Below is a small trained network, with its code and all its weights. Each question gives an input and a class and asks what happens when units are switched off, that is, made to give their printed mean instead of their output.

import numpy as np


def w(rows, s, z=0):
    codes = np.array(rows[::2]) - 128.0
    scale = np.full(codes.shape[1], s)
    scale[-1] = z or s
    return codes * scale


def norm(h):
    return h / np.sqrt((h * h).mean(-1, keepdims=True) + 1e-5)


def f(y):
    return np.maximum(y, 0)


def log_softmax(a):
    a = a - a.max(-1, keepdims=True)
    return a - np.log(np.exp(a).sum(-1, keepdims=True))


def net(x, mask):
    res = np.array(x, float).reshape(1, 4) / 4 @ E
    u = 0
    for l in range(3):
        y = f(norm(res) @ A[l][:, :-1].T + A[l][:, -1])
        res = res + np.where(mask[u : u + 8], y, B[l][:, -1]) @ B[l][:, :-1]
        u += 8
    return log_softmax(norm(res)[-1] @ U[:, :-1].T + U[:, -1])


A, B = {}, {}
E = w([
[201,137,192,129,151,80,122,107,138,127,83],'x0',
[90,63,204,118,121,193,132,92,216,95,112],'x1',
[138,149,127,2,84,103,156,182,191,155,139],'x2',
[63,215,133,141,139,88,90,131,174,84,160],'x3',
],0.009)
A[0] = w([
[76,222,173,102,161,70,95,118,51,114,188,116],'0.n1',
[74,91,185,187,156,176,108,76,206,95,72,2],'0.n2',
[154,86,160,123,122,226,193,54,128,191,113,98],'0.n3',
[2,85,69,147,61,207,68,124,154,126,235,29],'0.n4',
[210,163,209,91,215,102,83,53,168,83,101,35],'0.n5',
[24,224,201,146,187,145,113,117,232,65,151,7],'0.n6',
[127,92,170,203,148,168,117,116,120,20,174,85],'0.n7',
[83,51,205,80,71,77,166,117,211,79,153,29],'0.n8',
],0.0078,0.0059)
B[0] = w([
[153,124,117,161,71,146,149,92,154,144,142,237],'0.n1',
[35,170,115,140,166,50,147,201,161,164,43,225],'0.n2',
[101,97,114,147,48,92,121,113,171,144,141,222],'0.n3',
[179,77,183,91,176,75,160,170,93,78,151,253],'0.n4',
[180,75,197,93,181,104,183,153,79,68,211,215],'0.n5',
[153,98,114,159,3,145,95,75,169,112,148,253],'0.n6',
[141,141,113,71,172,183,49,55,103,112,122,233],'0.n7',
[28,139,151,137,177,96,90,166,147,163,55,208],'0.n8',
],0.012,0.0061)
A[1] = w([
[114,177,190,14,125,202,165,189,254,143,120,79],'1.n1',
[94,182,54,100,239,49,75,163,128,100,58,138],'1.n2',
[122,45,162,122,153,145,145,129,109,197,49,73],'1.n3',
[167,43,106,125,67,186,160,138,111,194,61,2],'1.n4',
[159,125,227,143,150,99,111,150,132,109,86,67],'1.n5',
[94,98,161,194,225,197,108,61,119,72,50,70],'1.n6',
[88,110,73,139,181,234,165,209,172,78,113,117],'1.n7',
[55,94,90,112,144,214,172,181,122,64,194,69],'1.n8',
],0.0084,0.0063)
B[1] = w([
[202,203,70,55,198,218,64,58,79,143,97,232],'1.n1',
[143,141,214,181,108,125,71,97,96,212,137,216],'1.n2',
[119,157,75,163,89,122,117,107,199,50,171,215],'1.n3',
[125,123,65,161,16,124,160,101,167,53,139,183],'1.n4',
[184,69,93,124,66,73,152,194,106,105,165,215],'1.n5',
[173,190,78,36,186,224,112,139,146,128,113,253],'1.n6',
[162,126,146,92,154,92,136,136,168,118,57,141],'1.n7',
[254,53,173,143,215,74,173,126,145,50,173,158],'1.n8',
],0.01,0.005)
A[2] = w([
[123,111,160,147,5,144,158,99,124,87,108,141],'2.n1',
[157,183,92,138,221,201,138,135,116,122,156,96],'2.n2',
[155,197,126,56,118,204,90,107,80,174,114,12],'2.n3',
[168,180,129,194,154,141,201,203,76,202,144,78],'2.n4',
[165,81,184,88,201,86,173,188,81,80,185,1],'2.n5',
[89,75,216,109,159,174,135,95,167,90,135,41],'2.n6',
[103,213,167,129,156,106,98,113,186,81,200,68],'2.n7',
[103,218,126,193,113,128,224,149,107,180,131,66],'2.n8',
],0.012,0.0053)
B[2] = w([
[118,119,121,172,96,92,57,86,156,159,189,252],'2.n1',
[235,148,153,33,112,158,87,114,135,175,160,205],'2.n2',
[182,128,122,175,208,200,74,79,86,127,173,224],'2.n3',
[60,132,149,106,144,89,141,164,195,88,52,187],'2.n4',
[68,48,193,132,172,111,154,163,1,170,192,255],'2.n5',
[127,183,132,130,166,114,203,189,79,148,93,196],'2.n6',
[132,65,31,168,54,105,191,128,116,120,146,202],'2.n7',
[66,117,168,99,158,138,120,152,167,145,29,166],'2.n8',
],0.013,0.0076)
U = w([
[159,76,40,169,24,118,153,73,177,76,161,156],'0',
[209,38,157,85,165,58,197,145,73,81,182,141],'1',
[184,179,86,81,176,203,86,69,89,160,115,133],'2',
[57,157,136,117,182,114,130,166,188,158,16,144],'3',
[104,99,151,152,133,114,58,95,96,213,177,188],'4',
[154,240,205,206,90,234,222,212,183,102,186,9],'5',
[148,236,195,216,99,235,238,206,179,142,183,9],'6',
[153,211,217,220,92,247,180,211,162,43,165,9],'7',
],0.016,0.014)

Each question gives the input, the list of numbers given to net, and the class t.
The units are the neurons (one row each of A and B). Each row of codes is followed by its name. A weight is (code - 128) times the scale printed after its matrix; where a second scale follows, it is the last column's (A, B and U).
mask holds one flag per neuron, layer by layer. A switched-off neuron (its flag False) gives its mean, the last column of its row in B, instead of its output. The means were averaged over made-up inputs and are rounded, as every weight is.
A unit's drop is (log p(t) with every unit on - log p(t) with that unit switched off) / (log p(t) with every unit on - log p(t) with every unit switched off).
The circuit of an input: a set's keep is (log p(t) with only the set's units on - log p(t) with every unit switched off) / (log p(t) with every unit on - log p(t) with every unit switched off). Starting from the 12 units with the biggest drops (on a tie, the unit counted first), units are removed one at a time, each time the one whose removal leaves the highest keep (on an exact tie, the one counted first), for as long as the keep stays at least 0.8.
circuit, biggest first: the units of the circuit, biggest drop first
top k neurons: the k neurons with the biggest drops, biggest first
top k neurons in layer l: the k neurons of layer l with the biggest drops, biggest first
input [-2,7,5,1], class 3: circuit, biggest first	(0.n8)
input [5,-8,3,-3], class 3: circuit, biggest first	(0.n6, 0.n7, 0.n4, 2.n4)
input [-6,3,-5,-5], class 1: top 2 neurons	(0.n6, 0.n4)
input [2,-7,-2,6], class 3: top 4 neurons	(2.n8, 0.n6, 0.n7, 1.n3)
input [-1,-8,8,-4], class 2: top 3 neurons	(2.n3, 0.n4, 0.n6)
input [-1,4,-7,5], class 2: top 2 neurons	(0.n7, 1.n6)
input [2,8,-5,6], class 3: top 2 neurons	(0.n2, 0.n6)
input [-2,6,6,-5], class 2: top 2 neurons	(1.n1, 0.n6)
input [5,4,6,-3], class 2: top 2 neurons in layer 0	(0.n4, 0.n8)
input [6,7,-2,4], class 3: top 3 neurons in layer 0	(0.n2, 0.n8, 0.n4)
input [-5,-5,-2,-5], class 0: top 4 neurons	(0.n5, 0.n2, 1.n4, 0.n4)
input [-4,7,-2,-7], class 0: top 3 neurons	(0.n3, 1.n3, 1.n4)
input [-8,1,-5,-6], class 1: top 3 neurons	(0.n4, 0.n6, 1.n8)
input [-2,8,-4,2], class 3: circuit, biggest first	(0.n2)
input [3,2,-4,-2], class 2: top 3 neurons	(0.n7, 1.n6, 0.n4)
input [-7,-3,-4,8], class 0: top 3 neurons	(0.n6, 0.n1, 0.n5)
input [7,4,-7,5], class 1: top 3 neurons	(0.n5, 1.n5, 1.n1)
input [4,-8,1,-8], class 0: top 3 neurons in layer 0	(0.n2, 0.n4, 0.n5)
input [-8,6,-6,-4], class 1: top 2 neurons	(0.n4, 1.n8)
input [-2,5,-5,-3], class 2: circuit, biggest first	(1.n6)
input [3,-4,-2,1], class 3: top 3 neurons	(0.n6, 0.n7, 0.n4)
input [-3,3,4,4], class 0: top 2 neurons	(0.n6, 2.n5)
input [-3,3,7,-8], class 0: top 3 neurons in layer 1	(1.n4, 1.n3, 1.n6)
input [-8,-1,-8,7], class 1: top 2 neurons in layer 0	(0.n4, 0.n3)
input [2,-8,5,-6], class 3: top 2 neurons in layer 1	(1.n1, 1.n6)
input [-8,8,0,-2], class 1: top 2 neurons in layer 1	(1.n8, 1.n5)
input [-4,8,6,-1], class 3: top neuron in layer 0	(0.n8)
input [-6,-4,3,7], class 0: top 2 neurons in layer 0	(0.n1, 0.n5)
input [-8,6,-6,-7], class 1: top 3 neurons in layer 0	(0.n4, 0.n6, 0.n1)
